W =
 173.918   175.522   134.956    31.885
 137.558   -53.203    43.692   166.258
 237.085   211.586   152.993     7.562
 138.023   106.326    89.007    60.709
-161.867    -0.150    18.066    99.422
  46.211    26.986    53.205   109.100
  -9.929    58.806    57.494    88.808
 -58.522    17.719    36.225   100.905
-106.942    10.709    11.114    93.132
 228.328   143.030   134.373    43.382
  58.562    22.826    58.649    98.054
  21.057     6.576    49.286   138.505
Indices start at 0.
(0, 0)	173.918
(3, 3)	60.709
(5, 3)	109.100
(2, 2)	152.993
(3, 2)	89.007
(1, 2)	43.692
(0, 1)	175.522
(4, 0)	-161.867
(8, 0)	-106.942
(6, 3)	88.808
(8, 3)	93.132
(11, 2)	49.286
(11, 1)	6.576
(2, 1)	211.586
(3, 0)	138.023
(8, 1)	10.709
(5, 2)	53.205
(7, 0)	-58.522
(10, 2)	58.649
(1, 3)	166.258
(4, 3)	99.422
(8, 2)	11.114
(4, 1)	-0.150
(0, 3)	31.885
(9, 2)	134.373
(11, 0)	21.057

x =
[[1217 6071 6744 4415 5622 6415 2400 8180 4390 4061 7579 3054 4157]
 [3769 2200 3182 5604 8213 6980 4794 1642 8099 8052 7310 3657 4828]
 [2794 2072 1178 6102 8566 7853 7851 8148 1351 5649 6679 7730 5419]
 [2857 1595 5025 6215 8598 3131 1494 8200 3014 8380 4346 8114 7263]
 [1595 6418 8475 4861 1939 6415 1347 5637 3315 3105 8537 4159 6778]
 [4044 7253 7673 5534 3328 5179 1914 8080 8124 2471 1589 5180 3724]
 [2198 6312 4291 8353 3447 4497 7920 2546 8279 3305 3095 7352 5724]]
x[-7][0] -> 1217
x[:, -3] -> [7579, 7310, 6679, 4346, 8537, 1589, 3095]
x[0] -> [1217, 6071, 6744, 4415, 5622, 6415, 2400, 8180, 4390, 4061, 7579, 3054, 4157]
x[3][3] -> 6215
x[:, -11] -> [6744, 3182, 1178, 5025, 8475, 7673, 4291]
x[:, -8] -> [6415, 6980, 7853, 3131, 6415, 5179, 4497]
x[0][4] -> 5622
x[-6] -> [3769, 2200, 3182, 5604, 8213, 6980, 4794, 1642, 8099, 8052, 7310, 3657, 4828]
x[-6][12] -> 4828
x[0][-8] -> 6415
x[6] -> [2198, 6312, 4291, 8353, 3447, 4497, 7920, 2546, 8279, 3305, 3095, 7352, 5724]
x[-2][4] -> 3328
x[6][-9] -> 3447
x[2][-13] -> 2794
x[1][8] -> 8099
x[:, -10] -> [4415, 5604, 6102, 6215, 4861, 5534, 8353]
x[3][7] -> 8200
x[3][9] -> 8380
x[6][8] -> 8279
x[:, -12] -> [6071, 2200, 2072, 1595, 6418, 7253, 6312]
x[-2][-7] -> 1914
x[-4][-12] -> 1595
x[-6][-10] -> 5604
x[3][-8] -> 3131
x[:, -9] -> [5622, 8213, 8566, 8598, 1939, 3328, 3447]
x[1][-8] -> 6980
x[:, -5] -> [4390, 8099, 1351, 3014, 3315, 8124, 8279]
x[3][6] -> 1494
x[-4][11] -> 8114
x[:, 12] -> [4157, 4828, 5419, 7263, 6778, 3724, 5724]
x[-3][3] -> 4861
x[2] -> [2794, 2072, 1178, 6102, 8566, 7853, 7851, 8148, 1351, 5649, 6679, 7730, 5419]

arr = [[417, 537, 349, 199, -724, -748, -295, -747, -714, -142], [-329, 308, 784, 195, 583, 375, -443, 450, 395, 235], [597, 418, -883, -55, -829, -813, 74, -749, -755, -785], [-800, -894, -364, -353, 410, 522, 358, 562, 478, 515]]
Rows and columns are counted from 0.
(0, 0) -> 417
(3, 5) -> 522
(2, 1) -> 418
(3, 8) -> 478
(2, 3) -> -55
(2, 8) -> -755
(3, 3) -> -353
(2, 9) -> -785
(3, 6) -> 358
(0, 3) -> 199
(1, 6) -> -443
(3, 2) -> -364
(2, 2) -> -883
(3, 0) -> -800
(1, 3) -> 195
(0, 8) -> -714
(0, 9) -> -142
(0, 6) -> -295
(1, 8) -> 395

M =
array([[165, 241, 621, 326, 605, 892, 630],
       [ 96, 178, 237, 165, 449, 880, 476],
       [802, 526, 157, 280, 540, 163, 571]])
M[0,0] -> 165
M[1,0] -> 96
M[2,4] -> 540
M[1] -> [96, 178, 237, 165, 449, 880, 476]
M[0,3] -> 326
M[1,1] -> 178
M[0,4] -> 605
M[:, 2] -> [621, 237, 157]
M[2,6] -> 571
M[2,2] -> 157
